Each row is followed by roughly how far along a hidden order it lies, from 0 to 9. A new part has a new order.
In the rows, 128 means zero.
[144 136 177 116  97 135 128 100 138 128 152 118 112 122 118 131 129 130
 149 115 118] -> 6
[165 143 202 125  76 145 125 127 138 143 149 126 102 103 105 120 126 128
 153  72 108] -> 4
[135 132 142 127  87 110 130 165 105 147 134 145 107 123 106 108 113 182
 146  53 126] -> 1
[111 127 202 129 117 129 137 255 131 167  96 102 122 147 119 103 127 134
 118 111 156] -> 6
[113 141  98 150 142 132 133 170  84 113 114 151 149 129 116  74 115 175
 134 117 128] -> 1
[147 137 160 125  98 141 126  90 141 135 136 123 129 105 116 134 130 124
 144 111 127] -> 5
[165 141 191 120  98 129 130  76 132 104 174 132 129 114 113 113 121 154
 158  96  98] -> 5
[133 130 179 124 100 127 133 172 127 141 139 118 127 134 108 108 122 159
 142  87 131] -> 5
[124 145 129 152 144 156 131 170 122 130  94 132 200 116 107  61 128 152
 112 136 142] -> 4
[100 128  47 148 182 117 133  68  99 107 103 154 149 126 142 104 125 140
 116 162 147] -> 2
[151 130 137 124  87 103 130 145 107 146 145 150  93 122 114 128 115 175
 150  42 125] -> 2
[133 148 122 144  89 154 122 137 121 158 110 152 122  78  92  81 117 157
 147  60 115] -> 0
[124 138  77 150 175 135 132  56 109  80 115 150 190 113 127  60 123 150
 119 162 128] -> 3
[131 128 117 138 164 115 136 114 115  96 126 140 169 123 126  61 123 158
 126 142 125] -> 4
[127 137 119 145 145 130 134 140 109  95 121 143 176 121 117  56 120 163
 124 141 123] -> 3
[146 127 108 124 108 110 128  53 118 125 137 150 129 109 128 128 125 149
 144  99 123] -> 4
[150 130 199 111 101 145 127 116 160 116 157 107 150 124 111 129 133 117
 144 132 106] -> 8
[113 135 140 136  87 136 128 244 115 212  81 132 112 118 105 120 122 157
 123  66 164] -> 2
[122 124 176 125 153 142 135 156 148 106 119  99 187 136 131  93 137 106
 117 193 132] -> 9
[113 121 139 132 152 124 136 144 127 126 106 119 141 155 141 102 132 113
 118 150 147] -> 6
[106 105 189 105  86  94 134 255 132 227 104  97  45 185 135 208 133 118
 116  82 187] -> 8
[106 141  77 152 158 134 131 140 100 116 101 151 153 127 113  77 119 162
 120 129 139] -> 1
[ 93 107  93 125 168  74 139  99 103 130 107 132 113 157 161 133 129 126
 114 146 162] -> 5
[143 135  98 131 127 117 128  39 106  97 150 160 135  95 120  96 117 165
 148 102 103] -> 1
[134 120 182 121 168 133 136 155 148  61 151 100 194 141 123  78 130 113
 130 185 109] -> 9
[106 138  56 146 142 122 130  74  96 109 114 159 125 120 138  97 117 166
 129 131 128] -> 0
[134 127 115 129 116 113 132 103 120 127 126 140 147 112 122  94 122 160
 133 107 131] -> 4
[160 116 197  99 113 117 131 106 151 101 180 106 138 145 125 133 129 123
 144 143 105] -> 9
[158 138  97 131 111 126 125  37 119 105 150 156 149  87 110  95 119 159
 153  94 101] -> 2
[132 139 124 137 108 141 129 140 119 130 121 143 152  78 105  74 118 165
 137  99 126] -> 2
[122 127  87 128 125 112 129  87 104 142 116 153 111 108 132 111 120 153
 135  98 133] -> 1
[141 131 173 127 141 137 133  84 139  77 146 115 176 119 119  75 129 122
 138 157 100] -> 6
[124 124 198 129 138 151 135 209 152 111 123  97 189 143 116  84 133 120
 115 175 129] -> 9
[134 123 170 120 154 120 137 113 138  74 156 106 169 141 131  88 128 121
 135 165 109] -> 8
[154 134 224 107  75 144 128 209 155 160 149 101 120 136 102 139 129 132
 141  94 122] -> 7
[150 131 237 108  66 137 128 215 151 174 141  99  97 141 108 147 129 127
 144  79 128] -> 7
[140 132 209 121  95 141 132 202 147 135 141 102 146 137 102 111 127 136
 139 111 122] -> 7
[146 114 134 115 164 113 134   1 139  41 174 121 171 124 144 106 129 109
 144 177  92] -> 7
[151 132 253 110  52 154 124 255 163 201 134  90 106 138  91 154 131 126
 138  70 131] -> 7
[158 163 255 147  74 227 122 213 184 132 118  96 231  78  53  40 135 116
 139 110 100] -> 7
[134 127 133 129 143 121 134  73 125 102 132 132 160 115 131  85 128 129
 134 146 120] -> 5
[129 151 119 142 102 162 122 136 122 153 100 150 140  82  94  78 120 157
 140  84 119] -> 0
[156 140 177 115 101 144 127  58 146 103 167 120 117 104 119 124 129 124
 156 121  98] -> 6
[141 127 142 123  85 106 130 183 111 164 132 137 117 127 109 126 120 173
 137  53 141] -> 3
[123 113 189 119 136 119 138 207 123 114 130 100 155 158 125 108 130 120
 121 151 133] -> 8
[131 123 194 124 105 154 127 204 169 165 103  95 168 128 109 131 142  93
 120 122 142] -> 8
[114 125  97 137 146 112 136 165 106 132 103 137 149 139 134  86 123 153
 116 127 150] -> 4
[120 133 188 133 149 130 140 175 125  89 133 110 164 150 118  69 123 143
 125 156 124] -> 6
[120 116 235 113  92 120 135 255 142 174 121  88 120 173 106 140 128 133
 118  98 158] -> 8
[139 123 110 116 132 110 128   1 136 116 149 131 103 106 152 169 136  94
 145 146 125] -> 5
[153 102 176  86 116  87 132  80 146 116 172 103  90 152 153 183 133 105
 143 139 125] -> 9
[113 127 123 141 139 122 133 165 117 139  92 132 159 121 127  86 127 143
 114 125 150] -> 4
[144 134 128 129  94 124 128 137 116 144 115 145 129 112 105 108 119 172
 142  67 122] -> 2
[110 137  67 144 168 122 133  97  94  92 119 155 145 127 133  82 117 162
 125 128 131] -> 1
[161 149 155 140  87 161 125 106 124 118 133 141 186  84  85  65 120 167
 147  84 104] -> 3
[137 133 124 129  87 118 125 132 111 180 113 150  93 105 112 145 121 156
 140  38 138] -> 1
[159 138 229 113  90 133 133 122 140  93 189 112 126 138 105 119 120 150
 157 101  95] -> 6
[121 126  65 140 160 125 130 101 118 156  75 142 155 116 138 102 134 119
 108 146 153] -> 4
[118 143 102 154 145 154 129 167 116 133  88 140 184 112 112  72 127 144
 108 131 144] -> 3
[119 113 134 118 156 101 137  69 124 102 138 116 123 141 153 126 132 103
 130 164 134] -> 7
[ 97 121  36 133 167  96 130   1  90 120 112 166  87 110 159 134 121 137
 134 136 136] -> 0
[126 120  93 132 165 107 133  55 120 108 109 138 155 113 150  91 131 115
 119 155 126] -> 5
[126 135 162 140 132 142 135 193 131 127 114 116 176 118 114  59 128 143
 121 124 134] -> 5
[151 127 176 110 110 125 128  58 146 102 167 115 121 123 126 142 131 119
 150 136 104] -> 7
[150 124 237 102  70 116 131 240 139 162 162 103  67 150 115 156 125 137
 147  74 125] -> 7
[169 141 166 125  82 134 125 102 127 132 153 140 137  94 103 105 123 154
 149  74 108] -> 4
[152 143 140 136  80 134 123 163 122 166 123 146 120  92  96 120 122 158
 141  41 125] -> 2
[115 131  71 142 169 116 134  98  97  92 117 150 151 124 126  70 119 157
 121 139 131] -> 2
[132 133 112 132  93 126 123 140 119 174 100 147 111 100 106 126 125 150
 135  69 140] -> 2
[120 145 100 152 152 148 130 110 109 100 112 148 179 112 103  59 121 162
 120 132 126] -> 2
[134 132  93 134 118 134 128  72 124 136 110 141 156  94 122  98 128 143
 134 121 131] -> 3
[141 135 201 120  95 139 131 153 145 123 147 112 139 132 107 116 128 134
 144 121 117] -> 6
[110 126 149 135 145 106 142 225 111 125 111 119 144 161 132  82 120 154
 113 144 151] -> 5
[130 138 120 137 115 140 129 123 116 138 116 146 143  96 107  75 119 163
 137 103 128] -> 2
[123 142 115 150 138 150 131 160 113 120 101 146 176 114 111  62 123 154
 117 121 130] -> 2
[128 141 116 137 100 138 126 156 113 154 106 150 118  97 101  95 115 166
 140  76 126] -> 0
[145 137 111 133  96 136 124  68 119 139 126 153 137  88 107 104 121 153
 145  78 117] -> 2
[146 131 130 124  98 117 127  76 121 134 140 140 135 110 110 119 123 156
 145  85 124] -> 4
[169 126 214 102  89 138 127 128 168 121 175  99 163 125 112 121 131 121
 147 125  99] -> 9
[135 135 212 119  76 148 126 196 155 175 131 101 119 126 106 150 133 120
 140  66 135] -> 7
[134 129 120 130 124 126 130  90 126 121 123 132 157 109 122  85 127 143
 131 109 129] -> 5
